Table B holds the same points as the rows below and some others, measured another way and shuffled. Each row below is followed by which row of B it is.
B, 72 rows:
[[-114  125  -82 -180  151  131  117  -32   28  142  159 -127   36  181
   -48   88   52 -144  -66   -4    9  -71  -44  -41  -63  -61  129]
 [ -74 -119 -134 -142  108  -33  -62 -253   36   28  259  -91  -18   53
    75 -175   58   -3 -147  -33 -127   96    2  -66  -98  -38  239]
 [ -42  210   29  -73  -29  172   82  159   26  275   74  -58   91  287
  -259  451  -94  -55  -47  -19   70 -152 -111  136   -8  -78   56]
 [ -32  223   34   41 -298  -53   92 -227 -338   22  336 -252  409  272
  -386   -9 -110 -208 -184  161 -356  -15  228 -114 -102  130  530]
 [ -91 -108    7   -9 -473   63 -423 -125 -206  -11   84 -113  189  117
  -254   40 -129 -108  144   98  -93   51  321 -172 -205  -87  297]
 [  42  -16  128   94  111  -63  -20 -103  114   74  125   13  -15  -82
  -184  -31  138  120 -186 -184  -88   52 -254  208  -30  152  -34]
 [ 589 -173  269  400  -23  162  -61 -113  107  217  120  266  -25  223
  -586  351 -171  484 -403   34   95  -81 -263  550 -412   64   42]
 [  88  151  204  181   23 -100  122  -61   27  130  181  -13  136   17
  -363  114   57  108 -273 -154 -183    2 -276  294   34  234   44]
 [  69   -3  199  203  -89 -156  -70 -183  -29    6  179  -21  130  -98
  -327  -97   93  103 -211 -141 -245   97 -149  182  -38  247   92]
 [ 136   87  403  414 -525 -177 -249   32 -107  119   50   42  280  -25
  -679  338 -122  211 -135 -175 -245   37 -155  385   54  268   46]
 [-164 -130 -190 -228 -119  121 -240 -252 -135  -47  182 -184   70  139
    50 -201   -1 -212   94  143  -57   55  319 -331 -259 -163  349]
 [-360 -199 -178 -345   32  179 -424  -52   85  -60  -75 -120 -167 -138
   254 -219  211 -243  362  -82  169   80  168 -351 -140 -213  -76]
 [ 107  135  290  231   10  -65   47   87  126  188   51   71   60  -35
  -426  284   63  195 -216 -251  -68  -28 -402  423   74  226 -153]
 [ -38 -160  119  109 -286  -77 -374 -209 -100  -97   81  -49  111 -137
  -234 -192   73    2   28  -72 -164  145  107  -45 -158  115  118]
 [-135 -257 -178 -233  229   57 -201 -230  159   -9  140  -39 -190  -75
   241 -281  173  -12    0  -84   40  118  -12 -135 -161 -124   50]
 [-273  399  237  -84 -236  388 -157  687  110  378 -410  -29   58  148
  -420  903  -25 -205  447 -199  414 -307 -209  176  159 -136 -478]
 [-234 -102    5 -122 -146   80 -373  -16   16  -20  -49  -90  -19 -116
   -29  -70  130 -136  239 -107   51   66   88 -155  -86  -63  -54]
 [-267 -139  -22 -229  180  223 -339   48  198  -25 -184  -34 -228 -241
   141 -151  319 -159  334 -185  279   35  -50 -173 -138 -102 -327]
 [ -14 -125  -68 -119  191  136  -98 -103  137   80   89   -2 -123   38
    18  -36  106   27  -44  -54   96    9  -88   17 -175  -84    7]
 [-153  -68   28  -58 -326   99 -380  -19  -92   20   -9  -88   92   31
  -181   77  -31 -119  202   -7    4   21  182 -126 -133  -86   95]
 [-289 -158 -342 -409  -37  150 -230 -293 -132  -64  222 -247   30  172
   249 -297   20 -320  145  184  -42   65  413 -492 -249 -263  425]
 [ -88 -171   17   -8 -219  -21 -364 -165  -50  -36   85  -55   42  -61
  -114 -118   33  -14   65  -52  -92  112  114  -80 -139   -6  133]
 [-319  -90 -612 -681  353  296  104 -397 -106  -19  398 -347  -41  394
   518 -410   44 -466   24  343   22  -10  466 -666 -346 -409  606]
 [ 146   23  186  155  169   29   63 -186   18   -9  129   -6   43  -68
  -303 -157  197   48 -212  -79  -71   14 -180  151 -213  222   -7]
 [  45   84  164  123   80  -93   67  -40  100  131  145    5   47  -31
  -253   95   93  129 -230 -200 -128   24 -306  283   50  183  -25]
 [  84  -19  293  240 -185  -13 -236    7   31   51  -30   59   67 -120
  -427  111   76  133  -32 -178  -32   34 -178  246  -87  180 -132]
 [  70   24   79   93   85 -135  103 -277  -29   19  298  -72  120    5
  -202 -168   90   60 -316  -70 -263   81 -135  122  -73  206  222]
 [ -96 -211 -186 -190   74    4 -179 -241   72   42  223  -62  -88   58
   149 -149   24   19  -73  -25  -55  109   42  -96 -125 -132  225]
 [-312  270    4 -259  351  234  172  -22  -25  -81  -13 -265   43 -103
    -5 -302  437 -486  178  -46   89  -77   11 -312 -124  108 -124]
 [-362 -152 -296 -361  123 -125 -156 -266   57  -19  272 -190  -69  -50
   370 -334  134 -147    0 -105 -182  184   78 -273   63 -118  253]
 [-280  148  -17 -127 -104  -79  -35 -134 -142  -28  180 -249  202   -8
   -82 -165  125 -277   32  -58 -235   59  107 -199   48   97  217]
 [-106    7   12  -87  160   56  -42  -71   88   39   79  -66  -39  -53
   -47  -82  179  -65  -19 -118   10   20 -114   -3  -76   37  -34]
 [ -21  230   -4  -90 -107  245   90  144  -55  287   91  -92  151  414
  -307  512 -179 -105  -37   92   85 -205    6   74  -84 -143  170]
 [ -14   37  -44  -70  304  -38  202 -313   -7  -20  315 -131   50   21
   -23 -327  201  -82 -270  -29 -193   56  -86  -39 -130  150  218]
 [ -75   45  388  298 -607  -86 -501  242  -29  111 -186   50  173 -155
  -564  422  -54  109  188 -279  -60   33 -124  276  126  152 -208]
 [ 274 -239  139  263 -140 -141 -197 -372  -43  -25  279   65   81   -8
  -321 -173  -37  278 -327  -25 -246  150  -46  206 -251  167  274]
 [-185  672  301  -35   98  401  335  476  -46  231 -234 -188  228  159
  -542  518  212 -438  219  -75  259 -364 -206   63   18  145 -344]
 [ -32 -127  -28  -32 -186   43 -255 -199  -92   -3  152  -77   80   72
  -133  -78  -26  -42   -5   50  -88   59  168 -100 -207  -43  246]
 [ -55  176  186   57  -35   76  -33  213  111  219  -52    2   38   33
  -314  385   42   31   11 -200   70  -87 -269  248   80   60 -187]
 [-187  133  239  131   -6 -334  -40   65  170  102   77  -22   50 -299
  -183   60  212  122 -133 -466 -257  137 -459  323  377  311 -208]
 [ -62  108  123   59   65 -126   58  -96   36   56  172  -77   94  -73
  -194  -49  144    9 -174 -185 -190   55 -214  136   68  206   35]
 [-186  -58 -219 -335  184  239  -77  -63   75   89   92 -117 -101  151
   159  -22   76 -176   99   41  154  -41   79 -207 -174 -226   97]
 [ 399  145  509  525 -346   34  -88  314  119  392  -78  263  130  163
  -854  869 -242  474 -249 -216   54 -153 -484  786   21  178 -225]
 [ -30 -233  186  135 -353   20 -576   21   58    8 -125   82  -30 -187
  -262   96   28  131  192 -183   54  101  -14  104 -115    3 -150]
 [ -76  184 -111 -188  -23  194  107   73  -22  279  164 -122  106  404
  -146  406 -163 -111  -63   85   37 -158   19   17  -47 -181  240]
 [-224 -190 -258 -320  198   33 -152 -228  104    7  194 -115 -136    2
   298 -250  126  -95   10  -51  -16  108   54 -213  -94 -162  168]
 [ 195   62  297  266    8    6  -13   67  143  190   18  122   14  -18
  -445  294   41  250 -207 -209    9  -38 -383  438  -36  188 -177]
 [  26   54  229  163   82  -96  -14  -26  128   76   66   28    9 -157
  -268   22  179  124 -158 -263  -93   51 -334  275   36  237 -144]
 [-167 -132 -181 -195  -48  -27 -169 -341 -113  -77  272 -186   77   55
    89 -335   61 -169  -28   70 -186  124  242 -286 -171  -56  378]
 [-315   12 -305 -496   90  448 -148   88   23  143  -29 -182  -93  296
   193  163    1 -365  330  146  330 -144  250 -377 -224 -418   86]
 [ -61 -146   13  -49  124  -14 -173 -102  169   53   76   14 -124 -116
    10  -78  149   87  -44 -191    3   89 -178   84  -53   10  -71]
 [-417 -109 -470 -667  208  472 -201    1   64   88   -1 -217 -194  268
   446  -26   64 -430  396  175  368  -95  338 -551 -267 -534  131]
 [ 323  268  467  500 -127 -188  207   73   42  265  161  115  239   59
  -749  464  -62  358 -467 -245 -245  -56 -520  690  123  404  -45]
 [-175  215 -100 -257    0  324   47  173  -17  239   20 -144   69  344
  -127  384  -62 -246  130   86  178 -197   65 -101  -97 -211   85]
 [  66  -43  241  191   77  -97 -108  -12  194   88   24   97  -66 -199
  -252   51  167  226 -147 -304  -38   71 -378  342   31  206 -220]
 [-283   70 -360 -522  167  457    7   20  -24  155   73 -223  -46  394
   198  131  -18 -404  227  222  274 -173  284 -405 -261 -408  222]
 [-202   67   65  -26 -259  -39 -204 -114 -175  -52  101 -190  208  -38
  -205 -111   78 -216   94  -38 -187   61  156 -168  -42   96  176]
 [ 398 -158  102  282 -159 -108  -43 -186   71  275  335  172   59  297
  -403  374 -313  500 -506  -26 -184   33 -232  514 -114   17  316]
 [-169  -87 -105 -252  -92  367 -354  193  118  196 -145   -7 -133  174
    -9  360  -56  -98  312    2  353 -110   79  -90 -173 -343 -101]
 [-275 -286 -319 -417  251  144 -267 -225  145  -38  112 -112 -235  -48
   415 -343  193 -152  150  -29  114  119  130 -335 -187 -256   90]
 [ 147  232  207  233  239 -313  421 -257   17   92  414  -61  193  -18
  -337 -112  146  154 -592 -205 -434   70 -418  373  123  427  189]
 [-220  218 -470 -537  262  270  395 -300 -234   94  474 -394  193  590
   200 -141  -65 -496 -141  399  -99 -144  395 -510 -264 -279  715]
 [  91  182  302  242   29  -98   99   53   94  156   82   34   96  -55
  -428  212   99  153 -233 -252 -124  -17 -395  400   92  279 -131]
 [-413 -523 -438 -563 -175  358 -814 -116   60  -76 -108 -108 -285   12
   490 -206   16 -256  595  113  347  114  522 -614 -359 -589  102]
 [-492  324  153 -102 -233  -86 -141  163 -110  -17  -69 -269  232 -198
  -184    4  241 -396  288 -249 -163   27   -4 -178  264  186 -108]
 [-311 -125 -147 -252  206  -72 -153 -229   89  -94  147 -152  -96 -205
   263 -426  291 -161   59 -166 -101  166   -4 -226   -7    9   41]
 [-310   15 -122 -235 -130   23 -195 -157 -136  -60  137 -237  121   16
    37 -208  100 -303  149   18 -127   69  238 -328  -68  -51  240]
 [ 139  180  490  498 -664 -219 -235   54 -213   93   52    8  409  -17
  -831  370 -143  165 -131 -156 -329   22 -106  386   74  355   88]
 [-325 -235 -325 -455  297  184 -224 -245   93 -100   97 -167 -204  -73
   430 -455  269 -273  203    7  124  104  186 -441 -226 -229   81]
 [  63  226  303  204 -117   39    8  243   93  264  -42   53  104   64
  -495  514  -21  126  -87 -211   31 -116 -347  412   91  148 -187]
 [-107  195   61  -76   -8  170   20  193   63  230  -12  -64   49  165
  -226  390   -2  -83   43  -94  104 -129 -146  112   23  -48  -65]
 [ 112   12  145  125   58  -28    7  -55  107  145  138   42   15   25
  -266  137   38  172 -220 -152  -70    7 -266  289  -42  118   -5]]
Rows of B count from 0, top down.

[ 152  379  212 -279  -26   -6   96   22    8 -227   17    0   35  119
   92 -343  -94  -77  -10  141 -129    1  345  -17 -100] -> 57
[ -38 -222   14  -33   88  169 -155  -10 -102  -42  125 -121   -7   82
   20  310   62  -79   25 -100  290 -206   -5 -223  -85] -> 59
[ -91  101   11 -132 -174  121   75  -45 -274 -269   52  361  -37  344
  -80 -356 -113    0   64 -210 -190 -122   56  106   42] -> 39
[  35  245  121 -233  -98   93   87   46 -123 -219  -78  143  -17  246
  -22 -324 -146  -43   52   23 -193  -74  225   11  -34] -> 29
[-131 -135 -187   33  309  395   34  150   69  110  -78 -242  -75   90
   79  214  224  -93  116   53  266 -333   22 -209  -28] -> 60
[ -26  205   47 -163 -154   74   96  -45 -215 -269   34  308  -16  287
  -47 -418 -118  -10   42 -119 -207  -79  109  115   24] -> 31
[  -3  -46   18  -41 -126 -100 -182  -92  -89  -84   37  183   55  -35
 -134  -58 -238  106   32   29   18  183  -65  126   78] -> 16
[  80  152    4  -89  250  176   26   97  154   32  -69 -305    5  -46
  129   24  120 -107   27  244  171 -150  159 -166  -83] -> 22
[  11   43   88 -158    4  148  -10   42  -97 -132   -7  -10  -16  177
    6  -24  -47  -79   45  -15   27 -152  158 -123  -73] -> 47
[  57  145 -134   23  409  169   29  120  355  186  -82 -426   26 -244
  177   67  204  -53   46  402  283  -56   93  -95  -20] -> 61
[-134 -246  -96   25  101  128 -114   25   57   46  111  -10   -1    0
  -10  217  -17   79  101   -3  245   22   23  -28   38] -> 62
[ -23 -132   62  -98   37  173  -99    8 -132 -102   87  -65  -19  157
   13  189   22  -93   29 -108  184 -213   72 -207  -92] -> 54
[ 102   64   28  -48  244   42  -83   21  212   57   76 -323   62 -188
  145  144   97  -49  -13  253  293    1  129 -136  -75] -> 36
[ 307  453  313 -280 -243 -298 -130 -116  -95 -251 -117   92  122  -75
 -110 -413 -390  -16  -89  269 -243  251  131  110  -35] -> 34
[ 158   35    8   20   45 -226 -315  -66  180  125 -126 -169  129 -416
 -116   99 -245  107  -14  413  176  346 -132   92   80] -> 4
[ 104  360  174 -230 -163  -79   88 -113 -156 -338  164  245   48  189
   41 -492 -115  -37  -42  -50 -192   25  209  115  -40] -> 51
[ -28 -148   49  -90   60  179 -107   15 -107  -80   82  -94  -17  142
   19  214   27  -89   33  -90  203 -212   71 -212  -93] -> 14
[ -46 -169  -91   34  224  137 -123   39  140  106   76 -212   16 -113
   65  277   87    7   61  117  338  -35   16 -113  -11] -> 52
[ -12 -167  -21   -2  148  140 -155   -6   -9   19   81 -191   10  -24
   31  283   78  -67   18   12  309 -148  -28 -183  -60] -> 27
[ 189  420  150 -225  -78  -75    6   21   -3 -140 -231   22   48   -7
  -63 -404 -248  -28    1  301 -227  107  157   83   -4] -> 66
[   6 -213  -37   40   59  -53 -301  -25   81  116  -32 -116   63 -232
 -110  297 -165   97   46  187  265  176 -113  -18   58] -> 21
[  38 -269   43   18  -49 -147 -388 -112  -22   33   80  -39   93 -214
 -138  339 -222   97    2   81  280  212 -147  -22   29] -> 43
[ 104   86   58 -101   80   80 -116   47    0   -4 -173 -193   19  -41
  -35   59  -80  -83   14  209   84  -90   24 -137  -50] -> 35
[ -93    2  -14  -71 -110   44    1  -79 -153 -195  172  284    2  184
  -35 -207  -84   60   53 -160  -30    8   45  121   53] -> 46
[ -90   67   -8  -91 -143   71   53  -98 -237 -260  169  348   -8  272
  -42 -315  -66   22   38 -228 -103  -75   36  129   39] -> 18
[  33  137  163 -243 -101   94   24   43 -138 -211  -38  100  -14  246
  -27 -173 -160  -59   46  -12 -116  -83  245  -66  -69] -> 68
[ 184  444  142 -214 -109 -103   18  -20  -36 -176 -185   83   56    6
  -63 -469 -248  -16   -8  259 -249  117  131  129   10] -> 10
[  36    5    0  -63  190  178  -55   58   54   15  -28 -246   -2   -9
   68  144   90 -103   27  125  218 -180   75 -186  -77] -> 7
[ 143  194   39  -97  141   57  -80   67  100   38 -225 -258   31 -127
   -5  -21  -63  -76   12  338   75  -33   50  -94  -38] -> 30
[ 159   65    5    6   76 -209 -293  -16  236  164 -199 -206  119 -435
 -114   89 -266  116   10  492  150  364  -93   89   85] -> 67
